Here is a tiny trained network, its code and every weight. The questions are about switching its units off for an input and a target symbol, where a switched-off unit gives its printed mean instead of its output.

import numpy as np


def w(rows, s, z=0):
    codes = np.array(rows[::2]) - 128.0
    scale = np.full(codes.shape[1], s)
    scale[-1] = z or s
    return codes * scale


def norm(h):
    return h / np.sqrt((h * h).mean(-1, keepdims=True) + 1e-5)


def softmax(a):
    e = np.exp(a - a.max(-1, keepdims=True))
    return e / e.sum(-1, keepdims=True)


def log_softmax(a):
    a = a - a.max(-1, keepdims=True)
    return a - np.log(np.exp(a).sum(-1, keepdims=True))


def net(x, mask):
    ids = ['ΘΣΨβγμφω'.index(c) for c in x.split()]
    T = len(ids)
    res = E[ids] + P[:T]
    u = 0
    for l in range(3):
        r = norm(res)
        for j in range(2):
            rows = slice(3 * j, 3 * j + 3)
            q, k, v = (r @ M[l][rows].T for M in (Q, K, V))
            z = softmax(np.where(np.tri(T) > 0, q @ k.T / 3**0.5, -1e9)) @ v
            o = O[l][rows]
            res = res + np.where(mask[u + j], z, o[:, -1]) @ o[:, :-1]
        u += 2
    return log_softmax(norm(res)[-1] @ U[:, :-1].T + U[:, -1])


Q, K, V, O = {}, {}, {}, {}
E = w([
[77,185,116],'Θ',
[104,195,100],'Σ',
[79,2,218],'Ψ',
[122,67,123],'β',
[114,145,161],'γ',
[120,94,96],'μ',
[118,90,158],'φ',
[115,121,131],'ω',
],0.0075)
P = w([
[103,109,52],'0',
[100,187,204],'1',
[149,112,145],'2',
[60,115,50],'3',
[142,178,215],'4',
[159,109,141],'5',
[55,39,93],'6',
[158,182,200],'7',
[173,117,130],'8',
[59,5,121],'9',
[146,168,165],'10',
],0.015)
Q[0] = w([
[133,78,50],'0.h0',
[120,188,116],'0.h0',
[109,87,2],'0.h0',
[70,168,192],'0.h1',
[127,159,139],'0.h1',
[176,152,49],'0.h1',
],0.0096)
K[0] = w([
[23,93,120],'0.h0',
[153,165,115],'0.h0',
[8,126,132],'0.h0',
[214,130,133],'0.h1',
[180,107,109],'0.h1',
[86,109,170],'0.h1',
],0.013)
V[0] = w([
[102,184,211],'0.h0',
[82,5,102],'0.h0',
[2,182,141],'0.h0',
[66,131,83],'0.h1',
[34,135,208],'0.h1',
[92,114,58],'0.h1',
],0.0079)
O[0] = w([
[38,123,202,137],'0.h0',
[132,165,78,253],'0.h0',
[2,65,109,157],'0.h0',
[102,166,66,169],'0.h1',
[47,129,147,223],'0.h1',
[112,192,50,155],'0.h1',
],0.0062,0.0029)
Q[1] = w([
[176,241,182],'1.h0',
[201,93,205],'1.h0',
[202,191,146],'1.h0',
[93,132,3],'1.h1',
[116,5,31],'1.h1',
[40,37,123],'1.h1',
],0.0077)
K[1] = w([
[98,176,163],'1.h0',
[151,138,180],'1.h0',
[142,168,192],'1.h0',
[72,103,95],'1.h1',
[2,73,166],'1.h1',
[52,97,138],'1.h1',
],0.0092)
V[1] = w([
[163,110,59],'1.h0',
[2,176,155],'1.h0',
[201,188,79],'1.h0',
[167,48,97],'1.h1',
[71,69,87],'1.h1',
[165,47,124],'1.h1',
],0.0061)
O[1] = w([
[2,109,190,125],'1.h0',
[224,191,231,253],'1.h0',
[80,74,189,44],'1.h0',
[123,205,177,100],'1.h1',
[175,131,44,198],'1.h1',
[117,249,58,106],'1.h1',
],0.0039,0.002)
Q[2] = w([
[165,143,32],'2.h0',
[211,141,156],'2.h0',
[132,128,86],'2.h0',
[71,141,201],'2.h1',
[135,83,57],'2.h1',
[131,3,146],'2.h1',
],0.011)
K[2] = w([
[96,249,139],'2.h0',
[172,118,147],'2.h0',
[110,163,126],'2.h0',
[232,79,136],'2.h1',
[55,173,109],'2.h1',
[142,126,28],'2.h1',
],0.013)
V[2] = w([
[42,137,87],'2.h0',
[106,38,192],'2.h0',
[238,248,234],'2.h0',
[183,74,198],'2.h1',
[38,254,199],'2.h1',
[99,243,105],'2.h1',
],0.0088)
O[2] = w([
[166,114,60,179],'2.h0',
[60,23,124,163],'2.h0',
[120,154,254,1],'2.h0',
[52,101,43,75],'2.h1',
[167,8,105,122],'2.h1',
[175,53,214,139],'2.h1',
],0.0084,0.0061)
U = w([
[121,39,144,75],'Θ',
[167,96,161,32],'Σ',
[18,131,109,158],'Ψ',
[185,150,49,253],'β',
[109,87,153,57],'γ',
[246,124,121,55],'μ',
[108,202,163,133],'φ',
[169,144,164,104],'ω',
],0.012,0.0054)

Each question gives the input, a string of symbols that net reads in full, and the target symbol t.
The units are the heads (3 rows each of Q, K, V and O). Each row of codes is followed by its name. A weight is (code - 128) times the scale printed after its matrix; where a second scale follows, it is the last column's (O and U).
mask holds one flag per head, layer by layer. A switched-off head (its flag False) gives its mean, the last column of its rows in O, instead of its output. The means were averaged over made-up inputs and are rounded, as every weight is.
A unit's drop is (log p(t) with every unit on - log p(t) with that unit switched off) / (log p(t) with every unit on - log p(t) with every unit switched off).
The circuit of an input: a set's keep is (log p(t) with only the set's units on - log p(t) with every unit switched off) / (log p(t) with every unit on - log p(t) with every unit switched off). Starting from all 6 units, units are removed one at a time, each time the one whose removal leaves the highest keep (on an exact tie, the one counted first), for as long as the keep stays at least 0.8.
circuit, biggest first: the units of the circuit, biggest drop first
unit that matters most: the unit with the biggest drop
heads that matter: for each layer, one digit per head in row order, 1 if its drop is at least 0.15 and else 0, layers parted by /
drop of u: that unit's drop, to one decimal
input Θ φ β φ β μ μ γ Ψ ω, target β: unit that matters most : 2.h0
input φ Σ β φ Θ, target β: circuit, biggest first : (1.h0; 2.h0)
input Θ Ψ μ φ Θ Ψ μ Ψ Ψ Σ, target β: circuit, biggest first : (2.h0; 0.h0; 1.h1)
input β γ Ψ ω β β μ Ψ Ψ β φ, target Ψ: heads that matter : 00 / 00 / 11
input Ψ β Θ Ψ μ Ψ φ ω Ψ φ γ, target Ψ: heads that matter : 00 / 00 / 01
input ω Ψ β Θ Θ μ Θ Ψ Θ, target Θ: heads that matter : 01 / 11 / 11
input Ψ β Ψ Ψ φ Σ ω φ φ φ μ, target φ: heads that matter : 00 / 10 / 11
input φ φ Θ Ψ Σ, target Θ: circuit, biggest first : (2.h1; 0.h0; 1.h0)
input β φ Θ Ψ φ, target Θ: circuit, biggest first : (1.h0; 0.h0; 2.h1)
input φ φ Θ Θ φ, target Θ: heads that matter : 10 / 10 / 01
input μ φ Ψ Ψ γ Θ ω Ψ Θ γ Θ, target Θ: heads that matter : 10 / 10 / 11
input μ Ψ μ Σ γ, target μ: circuit, biggest first : (0.h0; 2.h1)
input β μ Ψ Σ μ Σ φ Ψ Ψ Θ μ, target Ψ: circuit, biggest first : (2.h1; 2.h0)
input γ φ ω Ψ φ φ φ φ φ Σ ω, target φ: circuit, biggest first : (2.h0)
input ω Θ Θ β Ψ Ψ Θ μ Θ φ ω, target Θ: heads that matter : 00 / 00 / 11
input φ Θ φ φ Ψ φ Θ β, target φ: circuit, biggest first : (2.h0; 0.h0)
input ω Ψ Θ γ Σ, target Θ: heads that matter : 10 / 00 / 01
input ω β ω μ Θ φ Ψ Ψ, target φ: circuit, biggest first : (2.h1; 0.h0)
input Ψ γ Ψ μ ω Θ, target Ψ: circuit, biggest first : (2.h1; 0.h0)
input Σ μ μ φ φ, target μ: heads that matter : 11 / 10 / 00
input μ μ β Ψ γ, target β: unit that matters most : 1.h0
input φ ω γ μ Ψ Ψ μ φ φ Θ φ, target φ: circuit, biggest first : (2.h0; 0.h0)
input φ Σ β μ μ, target β: heads that matter : 10 / 10 / 11
input ω Σ β μ Ψ, target β: drop of 0.h1 : 0.0
input Ψ φ φ γ Σ Ψ Ψ Σ, target Ψ: drop of 2.h0 : 0.1
input μ β μ Θ ω, target μ: drop of 0.h0 : 0.6
input φ φ Θ, target Ψ: unit that matters most : 0.h0
input μ Σ Θ Ψ Ψ φ β Θ φ φ μ, target φ: drop of 2.h1 : 0.2
